Small tables with named rows and columns. After each table, cells are looked up by row and column.

lik:
          fim   pid  gugiri  sonaf
momu       30    20      18     -7
fafab       7   147      49   -178
kufa      267   430    -614    908
mafinal    18    44      19    -37
kis      -137   -72     -16     -6
gedasom   107    89      68    -32
bapud    -472  -479    -505   -103
sev       -25   121      70   -216
matutez  -121    75     -99    179
kep       565  -853      55    686
nufil    -109   404     252   -297

What is the fim of fafab in lik? 7
What is the pid of momu in lik? 20
What is the fim of mafinal in lik? 18
What is the fim of kufa in lik? 267
What is the pid of matutez in lik? 75
What is the fim of bapud in lik? -472
What is the sonaf of fafab in lik? -178
What is the pid of bapud in lik? -479
What is the fim of kep in lik? 565
What is the fim of sev in lik? -25
What is the pid of kufa in lik? 430
What is the pid of kep in lik? -853
What is the fim of kis in lik? -137
What is the sonaf of gedasom in lik? -32
What is the pid of kis in lik? -72
What is the fim of momu in lik? 30
What is the gugiri of nufil in lik? 252
What is the fim of nufil in lik? -109
What is the sonaf of kep in lik? 686
Which row has the largest gugiri? nufil

dukal =
            tef  tasovap     leb  monibu     mak   dekek  fovinor  zuzige  vudemi     guz
pufume   56.549   37.466  25.651  18.624  25.624  27.284   39.023  34.580  20.912   5.786
kem      76.955   46.144  27.238  40.002  31.863  42.003   57.434  57.900  25.551  16.708
vurofed  55.632   48.257  28.249  20.998  29.972  29.412   55.651  39.782  50.391  10.408
gitipin  57.501   42.016  26.965  24.652  44.352  28.200   51.560  49.921  30.937   7.709
dok      53.849   36.228  25.085  17.824  20.666  26.776   39.629  30.996  18.104   4.662
deg      52.823   38.341  26.467  24.083  20.546  25.415   45.064  29.608  29.648   4.709
zim      64.368   38.957  26.962  22.265  22.139  30.413   38.684  35.307  27.364   7.592
lebog    59.930   37.992  27.555  20.707  36.245  30.563   51.676  48.714  24.512   8.455
pazuva   53.087   34.999  26.659  25.390  18.295  25.319   40.682  28.325  23.611   5.641
poziz    58.128   38.143  26.506  22.249  48.191  28.463   50.753  54.064  20.236   6.706

What is the vudemi of poziz in dukal? 20.236
What is the dekek of dok in dukal? 26.776
What is the guz of deg in dukal? 4.709
What is the monibu of kem in dukal? 40.002
What is the dekek of deg in dukal? 25.415
What is the vudemi of kem in dukal? 25.551
What is the tasovap of dok in dukal? 36.228
What is the tasovap of zim in dukal? 38.957
What is the tef of gitipin in dukal? 57.501
What is the vudemi of zim in dukal? 27.364
What is the dekek of pazuva in dukal? 25.319
What is the mak of lebog in dukal? 36.245
What is the zuzige of dok in dukal? 30.996
What is the leb of dok in dukal? 25.085
What is the dekek of lebog in dukal? 30.563
What is the mak of kem in dukal? 31.863
What is the tef of lebog in dukal? 59.930
What is the monibu of deg in dukal? 24.083

viseliv.csv
,dera,tor,ruvane,riva,mobove
filit,6665,4865,2629,-6621,-6768
bivip,2383,2504,3851,3930,-1417
gar,4504,3335,1716,2154,-862
setakef,6474,3843,1180,-3350,-5124

filit, mobove => -6768
gar, ruvane => 1716
setakef, dera => 6474
setakef, tor => 3843
bivip, mobove => -1417
bivip, riva => 3930
bivip, tor => 2504
gar, tor => 3335
bivip, dera => 2383
setakef, mobove => -5124
gar, dera => 4504
filit, riva => -6621
setakef, riva => -3350

zopulu:
columns: duzovap, sevol, dopa, botale, kuf
meb: [-7, -5, 18, 4, -7]
zikogo: [13, -6, 26, 7, -4]
ler: [-35, -7, -69, 0, -3]
beg: [0, -4, 71, 0, 1]
gorero: [-7, -3, -11, 1, 1]
zuruzot: [-24, 0, -12, -12, 1]
kifit: [22, -1, -48, -1, 1]
ganelad: [33, 6, 26, 0, -1]
dezek: [-33, 4, -23, 0, 2]

What is the sevol of gorero in zopulu? -3
What is the dopa of meb in zopulu? 18
What is the sevol of dezek in zopulu? 4
What is the dopa of gorero in zopulu? -11
What is the botale of ganelad in zopulu? 0
What is the kuf of beg in zopulu? 1
What is the duzovap of ganelad in zopulu? 33
What is the duzovap of beg in zopulu? 0

rep:
	tamon	mavov	lome	selerol	buzeret
kuguka	3861	831	-387	1138	5964
zapozo	1802	3506	1436	-321	1854
ket	4995	2101	-8805	1967	6760
somer	-424	5878	3557	449	70
rorimoz	2465	4286	838	2806	2922
gedilon	1581	4583	3278	2366	1491
fadita	3009	3643	2500	4365	3346
daboro	4327	770	-5196	-2021	5832
vik	3872	2658	3652	-4156	1944
zamepe	3132	2960	-528	628	3920
tinipa	1931	2878	4996	320	2328
vepu	2356	1625	5416	-17	3839
lopizo	1792	5506	-2620	3663	3594
fikazu	4143	1415	-2244	-1343	4943

kuguka, mavov => 831
rorimoz, lome => 838
fikazu, lome => -2244
ket, lome => -8805
tinipa, mavov => 2878
gedilon, buzeret => 1491
zamepe, mavov => 2960
daboro, buzeret => 5832
fikazu, mavov => 1415
zamepe, tamon => 3132
fikazu, buzeret => 4943
vik, buzeret => 1944
fikazu, tamon => 4143
somer, buzeret => 70
rorimoz, mavov => 4286

keb:
	puz	dudit	getu	lano
gam	-2.62	7.24	1.80	-6.20
dovab	0.44	3.43	-5.87	-6.20
diguro	-4.67	4.09	-1.05	-6.20
zenevam	-3.68	4.85	-1.91	-6.20

diguro, puz: -4.67
diguro, dudit: 4.09
gam, getu: 1.80
zenevam, getu: -1.91
zenevam, lano: -6.20
zenevam, puz: -3.68
gam, lano: -6.20
dovab, getu: -5.87
diguro, lano: -6.20
diguro, getu: -1.05
zenevam, dudit: 4.85
dovab, puz: 0.44

pul =
	gavof	nozik	lizuro	zudali
sozap	146	93	107	232
kozibik	224	62	190	224
kul	134	111	95	231
gofi	125	132	85	229
kuginab	119	155	78	225
fopo	160	78	121	232
lun	239	70	208	220
netavag	175	67	137	231
piv	208	60	173	227
dafura	192	61	154	229

fopo, nozik => 78
kul, nozik => 111
netavag, lizuro => 137
fopo, gavof => 160
dafura, gavof => 192
dafura, zudali => 229
piv, zudali => 227
lun, gavof => 239
lun, lizuro => 208
dafura, nozik => 61

mazopuf:
fields: mele, surig, seto, dola
lok: [220, 176, 193, 154]
biz: [182, 175, 175, 200]
bopobat: [137, 122, 198, 185]
mev: [208, 109, 158, 160]
ranab: [170, 166, 184, 183]
gat: [176, 211, 165, 141]
kenum: [184, 175, 181, 208]
lavoti: [210, 211, 143, 61]
puti: [131, 114, 177, 174]
fara: [232, 195, 169, 186]
fozatag: [149, 17, 177, 120]
fekovuf: [114, 56, 211, 220]
fuzorub: [200, 172, 165, 186]

What is the surig of puti in mazopuf? 114
What is the surig of kenum in mazopuf? 175
What is the mele of biz in mazopuf? 182
What is the surig of mev in mazopuf? 109
What is the seto of bopobat in mazopuf? 198
What is the surig of lavoti in mazopuf? 211
What is the seto of puti in mazopuf? 177
What is the surig of biz in mazopuf? 175
What is the seto of kenum in mazopuf? 181
What is the mele of gat in mazopuf? 176
What is the surig of lok in mazopuf? 176
What is the dola of bopobat in mazopuf? 185
What is the mele of ranab in mazopuf? 170
What is the dola of mev in mazopuf? 160
What is the surig of fekovuf in mazopuf? 56
What is the surig of fozatag in mazopuf? 17
What is the seto of fekovuf in mazopuf? 211
What is the mele of lavoti in mazopuf? 210
What is the dola of lavoti in mazopuf? 61
Row with the largest dola: fekovuf

dut =
,gelur,tosuse,maverud,nibibib
bep,5.1,2.8,1.4,3.7
gefi,1.7,1.7,2.1,2.6
guso,3.6,5.1,3.9,5.0
gelo,8.5,0.3,-0.8,3.9
fipegam,2.0,2.8,2.9,4.0
rad,2.6,2.7,2.9,1.5
niz,1.8,2.2,2.3,3.3
kanisof,8.5,6.7,-0.3,-6.8
ruka,2.1,6.2,3.9,3.6
fugum,3.0,3.4,2.3,1.1
begam,-3.2,-3.3,0.3,-4.1
nepaku,1.0,6.1,5.6,8.1
fom,6.2,4.0,2.8,3.1
nok,6.0,4.2,2.1,3.4

gelur of fugum is 3.0
tosuse of rad is 2.7
gelur of begam is -3.2
tosuse of niz is 2.2
maverud of gefi is 2.1
maverud of nepaku is 5.6
tosuse of bep is 2.8
maverud of nok is 2.1
gelur of gelo is 8.5
maverud of kanisof is -0.3
maverud of fugum is 2.3
gelur of guso is 3.6
nibibib of begam is -4.1
nibibib of nok is 3.4
tosuse of gelo is 0.3

